m =
[[151 155 149 137 124 116 108 116 123 100 127 129 121 118 137 139]
 [130 130 130 128 123 130 127 121 125 128 129 129 129 124 125 118]
 [147 144 145 139 131 118 105 113 113 105 133 129 126 123 139 137]
 [143 146 138 124 132 121 121 127 125 131 124 118 131 120 124 112]
 [147 144 144 139 131 118 103 112 113 105 132 132 125 121 140 136]]
m[-5, -16] = 151
m[-2, -14] = 138
m[-1, 5] = 118
m[-3, -13] = 139
m[-2] = [143, 146, 138, 124, 132, 121, 121, 127, 125, 131, 124, 118, 131, 120, 124, 112]
m[-1] = [147, 144, 144, 139, 131, 118, 103, 112, 113, 105, 132, 132, 125, 121, 140, 136]
m[1, -4] = 129
m[4, -3] = 121
m[-1, 1] = 144
m[-2, 11] = 118
m[-5, 1] = 155
m[-1, -12] = 131
m[-3, -11] = 118
m[0, -8] = 123
m[-5, -6] = 127
m[-1, -5] = 132
m[-4, 3] = 128
m[-2, -16] = 143
m[1, 4] = 123
m[4, 10] = 132
m[:, 9] = [100, 128, 105, 131, 105]
m[3, 4] = 132
m[3, 12] = 131
m[2, -9] = 113
m[-5, -14] = 149
m[1, 1] = 130
m[1, 13] = 124
m[-3, 2] = 145

data =
[[132 132 133 134 131 120 121]
 [129 130 129 132 117 106 107]
 [132 132 132 127 122 100 102]]
data[0,0] => 132
data[1,3] => 132
data[2,5] => 100
data[0,6] => 121
data[2,0] => 132
data[1,0] => 129
data[0] => [132, 132, 133, 134, 131, 120, 121]

A = [124 114 118 157 119]
A[-5] = 124
A[-4] = 114

B = [123 124 130 119 134 129 123 119 124 108 136 104 142 118 126 106]
B[-16] = 123
B[-3] = 118
B[-11] = 129
B[-9] = 119
B[15] = 106
B[-10] = 123

grid = [126, 106, 105, 120, 128]
grid[0] => 126
grid[-2] => 120

a =
[[120 114 122 108]
 [118 122 140 134]
 [119 119 133 128]
 [119 114 123 110]
 [119 114 124 112]
 [115 115 133 128]
 [127 144 151 140]]
Indices start at 0.
(0, 0) -> 120
(5, 1) -> 115
(4, 3) -> 112
(6, 1) -> 144
(6, 0) -> 127
(4, 2) -> 124
(6, 3) -> 140
(1, 1) -> 122
(5, 2) -> 133
(5, 3) -> 128

X =
[[142 135 132 121 118 154 134]
 [127 103 105 104 118  99 122]
 [114 139 152 129 156 104 115]
 [155 131 121 149 143 135 136]
 [147 144 100 142 138 140 110]
 [110 132 125 128 147 120 134]
 [119 110 101 129 113 120 113]
 [119 113 131 153 130 126 132]
 [111 107 157 121 127 123 152]
 [153 119 127 142 125 131 119]]
X[0, -7] -> 142
X[4] -> [147, 144, 100, 142, 138, 140, 110]
X[-10, 2] -> 132
X[-9, -7] -> 127
X[8, 0] -> 111
X[-9] -> [127, 103, 105, 104, 118, 99, 122]
X[-7, 4] -> 143
X[6, -4] -> 129
X[-2, -1] -> 152
X[-8] -> [114, 139, 152, 129, 156, 104, 115]
X[-5, 6] -> 134
X[6] -> [119, 110, 101, 129, 113, 120, 113]
X[5, -5] -> 125
X[:, 4] -> [118, 118, 156, 143, 138, 147, 113, 130, 127, 125]
X[4, -7] -> 147
X[3] -> [155, 131, 121, 149, 143, 135, 136]
X[2, 4] -> 156
X[6, -2] -> 120
X[-8, 1] -> 139
X[-2, -5] -> 157
X[8, -4] -> 121
X[2, 3] -> 129
X[:, 5] -> [154, 99, 104, 135, 140, 120, 120, 126, 123, 131]
X[0, -3] -> 118
X[-1, 5] -> 131
X[5, 1] -> 132
X[6, -5] -> 101

W =
98	146	138	137
149	115	115	115
125	132	127	127
121	129	125	125
111	136	131	130
101	138	133	133
152	111	112	113
W[-7, -4] = 98
W[3, -1] = 125
W[-5, 1] = 132
W[1, 3] = 115
W[-7, 2] = 138
W[1, -3] = 115
W[:, 0] = [98, 149, 125, 121, 111, 101, 152]
W[3, -4] = 121
W[:, -2] = [138, 115, 127, 125, 131, 133, 112]

M =
[[120 127 138 142 133 120]
 [109 134 130 133 119 123]
 [136 126 121 123 124 121]
 [121 125 117 133 129 130]
 [122 110 122 116 133 124]
 [125 112 144 136 120 128]
 [135 121 144 139 117 136]
 [121 133 134 118 138 125]
 [125 119 142 132 128 124]
 [139 125 134 142 120 125]
 [124 142 134 143 124 113]
 [140 134 130 135 119 132]
 [140 145 132 131 119 113]
 [124 122 136 128 118 132]
 [139 130 128 128 104 128]
 [141 125 119 140 126 135]]
M[0][0] -> 120
M[8][3] -> 132
M[1] -> [109, 134, 130, 133, 119, 123]
M[8][0] -> 125
M[10][4] -> 124
M[9][5] -> 125
M[10][2] -> 134
M[:, 4] -> [133, 119, 124, 129, 133, 120, 117, 138, 128, 120, 124, 119, 119, 118, 104, 126]
M[13] -> [124, 122, 136, 128, 118, 132]
M[6][2] -> 144
M[10][0] -> 124
M[:, 1] -> [127, 134, 126, 125, 110, 112, 121, 133, 119, 125, 142, 134, 145, 122, 130, 125]
M[5] -> [125, 112, 144, 136, 120, 128]
M[5][4] -> 120
M[15][5] -> 135
M[:, 0] -> [120, 109, 136, 121, 122, 125, 135, 121, 125, 139, 124, 140, 140, 124, 139, 141]
M[13][1] -> 122
M[:, 3] -> [142, 133, 123, 133, 116, 136, 139, 118, 132, 142, 143, 135, 131, 128, 128, 140]
M[6][1] -> 121
M[5][0] -> 125
M[2][3] -> 123
M[0][2] -> 138
M[3] -> [121, 125, 117, 133, 129, 130]
M[:, 2] -> [138, 130, 121, 117, 122, 144, 144, 134, 142, 134, 134, 130, 132, 136, 128, 119]
M[0][3] -> 142
M[2][1] -> 126
M[3][5] -> 130
M[2][4] -> 124
M[14][3] -> 128
M[4][2] -> 122

x = [106 107 118 112 140 118 108 125 132 121 132 123 117]
x[0] = 106
x[6] = 108
x[9] = 121
x[5] = 118
x[11] = 123

arr =
[[119 116 145 116 119 119 120 150 116 120]
 [129 129 137 130 129 129 129 123 130 129]
 [138 142 108 143 139 139 137 106 142 139]]
Rows and columns are counted from 0.
row 0 col 0 -> 119
row 1 col 8 -> 130
row 2 col 0 -> 138
row 2 col 3 -> 143
row 2 col 7 -> 106
row 0 col 8 -> 116
row 1 col 7 -> 123
row 0 col 7 -> 150
row 0 col 5 -> 119
row 0 col 2 -> 145
row 1 col 6 -> 129
row 2 col 2 -> 108
